Here is a tiny trained network, its code and every weight. The questions are about switching its units off for an input and a target symbol, where a switched-off unit gives its printed mean instead of its output.

import numpy as np


def w(rows, s, z=0):
    codes = np.array(rows[::2]) - 128.0
    scale = np.full(codes.shape[1], s)
    scale[-1] = z or s
    return codes * scale


def f(y):
    return y / 2 * (1 + np.tanh(0.7978845608 * (y + 0.044715 * y**3)))


def softmax(a):
    e = np.exp(a - a.max(-1, keepdims=True))
    return e / e.sum(-1, keepdims=True)


def log_softmax(a):
    a = a - a.max(-1, keepdims=True)
    return a - np.log(np.exp(a).sum(-1, keepdims=True))


def net(x, mask):
    ids = ['ΘΞΠελστ'.index(c) for c in x.split()]
    T = len(ids)
    res = E[ids] + P[:T]
    u = 0
    for l in range(3):
        q, k, v = (res @ M[l].T for M in (Q, K, V))
        z = softmax(np.where(np.tri(T) > 0, q @ k.T / 3**0.5, -1e9)) @ v
        res = res + np.where(mask[u], z, O[l][:, -1]) @ O[l][:, :-1]
        u += 1
        y = f(res @ A[l][:, :-1].T + A[l][:, -1])
        res = res + np.where(mask[u : u + 8], y, B[l][:, -1]) @ B[l][:, :-1]
        u += 8
    return log_softmax(res[-1] @ U[:, :-1].T + U[:, -1])


Q, K, V, O, A, B = {}, {}, {}, {}, {}, {}
E = w([
[117,42,138],'Θ',
[83,160,135],'Ξ',
[126,39,143],'Π',
[137,198,75],'ε',
[27,152,133],'λ',
[154,24,6],'σ',
[113,199,156],'τ',
],0.011)
P = w([
[174,125,205],'0',
[72,184,127],'1',
[197,125,78],'2',
[200,90,132],'3',
[48,193,126],'4',
[188,134,78],'5',
[196,88,118],'6',
[1,206,88],'7',
[174,149,84],'8',
[164,82,57],'9',
],0.009)
Q[0] = w([
[199,89,53],'0.h1',
[84,180,119],'0.h1',
[3,210,64],'0.h1',
],0.0064)
K[0] = w([
[254,152,204],'0.h1',
[20,187,152],'0.h1',
[25,212,52],'0.h1',
],0.0069)
V[0] = w([
[25,177,234],'0.h1',
[254,139,54],'0.h1',
[110,212,132],'0.h1',
],0.0046)
O[0] = w([
[49,225,70,225],'0.h1',
[254,138,16,3],'0.h1',
[190,95,190,154],'0.h1',
],0.0067,0.00064)
A[0] = w([
[53,89,76,78],'0.n1',
[99,124,116,93],'0.n2',
[48,205,91,57],'0.n3',
[99,125,41,204],'0.n4',
[1,7,237,87],'0.n5',
[107,222,233,53],'0.n6',
[197,172,70,195],'0.n7',
[129,134,95,253],'0.n8',
],0.0082,0.0013)
B[0] = w([
[119,99,200,187],'0.n1',
[117,150,118,138],'0.n2',
[255,166,82,247],'0.n3',
[149,97,92,209],'0.n4',
[53,87,135,251],'0.n5',
[80,187,87,212],'0.n6',
[80,23,243,189],'0.n7',
[165,52,112,173],'0.n8',
],0.0077,0.0032)
Q[1] = w([
[81,170,253],'1.h1',
[54,17,201],'1.h1',
[78,122,7],'1.h1',
],0.0029)
K[1] = w([
[72,56,198],'1.h1',
[116,63,133],'1.h1',
[2,112,249],'1.h1',
],0.007)
V[1] = w([
[194,61,148],'1.h1',
[166,186,174],'1.h1',
[33,2,190],'1.h1',
],0.0085)
O[1] = w([
[167,181,147,20],'1.h1',
[84,159,203,59],'1.h1',
[105,88,1,254],'1.h1',
],0.0073,0.0022)
A[1] = w([
[23,111,105,51],'1.n1',
[23,94,187,102],'1.n2',
[136,210,148,73],'1.n3',
[202,76,85,94],'1.n4',
[59,254,100,64],'1.n5',
[218,99,146,6],'1.n6',
[134,125,45,98],'1.n7',
[123,205,56,144],'1.n8',
],0.0082,0.0026)
B[1] = w([
[108,55,158,211],'1.n1',
[100,41,140,176],'1.n2',
[143,137,96,156],'1.n3',
[118,176,123,254],'1.n4',
[142,158,110,246],'1.n5',
[106,150,254,151],'1.n6',
[154,189,142,216],'1.n7',
[168,174,116,193],'1.n8',
],0.0079,0.0041)
Q[2] = w([
[74,254,108],'2.h1',
[113,144,9],'2.h1',
[148,98,113],'2.h1',
],0.0079)
K[2] = w([
[151,146,31],'2.h1',
[121,139,254],'2.h1',
[111,134,111],'2.h1',
],0.0075)
V[2] = w([
[67,65,254],'2.h1',
[96,170,180],'2.h1',
[75,59,100],'2.h1',
],0.0082)
O[2] = w([
[150,178,2,113],'2.h1',
[118,222,157,105],'2.h1',
[58,126,96,252],'2.h1',
],0.0087,0.003)
A[2] = w([
[135,182,235,180],'2.n1',
[180,80,255,62],'2.n2',
[231,57,34,158],'2.n3',
[80,91,62,117],'2.n4',
[49,205,141,139],'2.n5',
[94,253,119,2],'2.n6',
[216,197,188,148],'2.n7',
[179,113,230,71],'2.n8',
],0.007,0.0051)
B[2] = w([
[138,98,98,200],'2.n1',
[68,157,179,147],'2.n2',
[55,255,183,254],'2.n3',
[241,99,172,244],'2.n4',
[117,226,102,176],'2.n5',
[120,87,189,158],'2.n6',
[171,57,117,196],'2.n7',
[103,82,190,147],'2.n8',
],0.0071,0.0058)
U = w([
[255,121,91,164],'Θ',
[66,132,220,1],'Ξ',
[79,68,129,175],'Π',
[24,187,134,106],'ε',
[134,213,107,194],'λ',
[144,167,35,130],'σ',
[72,77,145,143],'τ',
],0.0089,0.0022)

Each question gives the input, a string of symbols that net reads in full, and the target symbol t.
The units are the heads (3 rows each of Q, K, V and O) and the neurons (one row each of A and B). Each row of codes is followed by its name. A weight is (code - 128) times the scale printed after its matrix; where a second scale follows, it is the last column's (O, A, B and U).
mask holds one flag per unit, layer by layer, with each layer's heads first. A switched-off unit (its flag False) gives its mean, the last column of its rows in O or B, instead of its output. The means were averaged over made-up inputs and are rounded, as every weight is.
A unit's drop is (log p(t) with every unit on - log p(t) with that unit switched off) / (log p(t) with every unit on - log p(t) with every unit switched off).
The circuit of an input: a set's keep is (log p(t) with only the set's units on - log p(t) with every unit switched off) / (log p(t) with every unit on - log p(t) with every unit switched off). Starting from the 12 units with the biggest drops (on a tie, the unit counted first), units are removed one at a time, each time the one whose removal leaves the highest keep (on an exact tie, the one counted first), for as long as the keep stays at least 0.8.
circuit, biggest first: the units of the circuit, biggest drop first
most important unit: the unit with the biggest drop
k most important neurons: the k neurons with the biggest drops, biggest first
k most important neurons of layer l: the k neurons of layer l with the biggest drops, biggest first
drop of u: that unit's drop, to one decimal
input λ Π σ λ ε Ξ Θ Θ Θ Π, target σ: circuit, biggest first : [2.h1 0.h1 0.n5]
input τ Π Ξ Ξ Θ σ, target λ: most important unit : 2.n3
input τ τ λ, target Ξ: 2 most important neurons : [0.n3 1.n5]
input σ τ τ ε, target Ξ: circuit, biggest first : [2.n2 2.h1 1.h1 0.n5]
input Θ τ Θ τ τ Θ σ Ξ, target Ξ: 3 most important neurons : [0.n3 0.n6 1.n5]
input Π τ Θ Π ε, target Θ: 3 most important neurons : [2.n7 0.n3 2.n3]
input τ λ Π ε σ σ σ, target λ: circuit, biggest first : [2.n3 2.h1]
input σ Π Π Π τ λ, target Ξ: 2 most important neurons of layer 0 : [0.n3 0.n7]
input Ξ τ τ Π λ ε Ξ Ξ, target λ: 2 most important neurons of layer 0 : [0.n3 0.n7]
input ε σ σ Ξ σ λ Ξ τ, target Ξ: 3 most important neurons of layer 2 : [2.n2 2.n8 2.n6]
input ε Θ Θ, target λ: 2 most important neurons : [2.n3 0.n5]
input λ Π λ, target σ: 2 most important neurons : [0.n5 1.n1]
input Π Π Ξ Ξ λ ε σ ε, target Θ: 3 most important neurons : [0.n3 2.n7 2.n3]
input Ξ Π Π, target σ: 2 most important neurons of layer 0 : [0.n3 0.n5]
input Π ε Π ε τ Π, target Ξ: most important unit : 1.h1
input Θ Ξ Π Θ τ, target Ξ: 2 most important neurons of layer 1 : [1.n5 1.n8]
input Π Π λ Θ λ λ Θ Θ, target Π: 2 most important neurons of layer 0 : [0.n5 0.n1]
input λ Π Π Θ, target σ: 2 most important neurons of layer 1 : [1.n1 1.n2]
input ε τ Π, target Ξ: 3 most important neurons of layer 2 : [2.n2 2.n8 2.n4]
input σ Π σ ε, target Ξ: most important unit : 2.h1
input Π τ Ξ, target Ξ: 2 most important neurons of layer 2 : [2.n2 2.n8]
input Ξ τ Π ε λ λ Θ Ξ, target λ: drop of 0.n7 : 0.2
input σ τ λ Θ τ Ξ ε τ Θ, target Ξ: drop of 0.h1 : 0.2
input σ Ξ Θ σ σ ε σ, target Ξ: drop of 1.h1 : 0.1
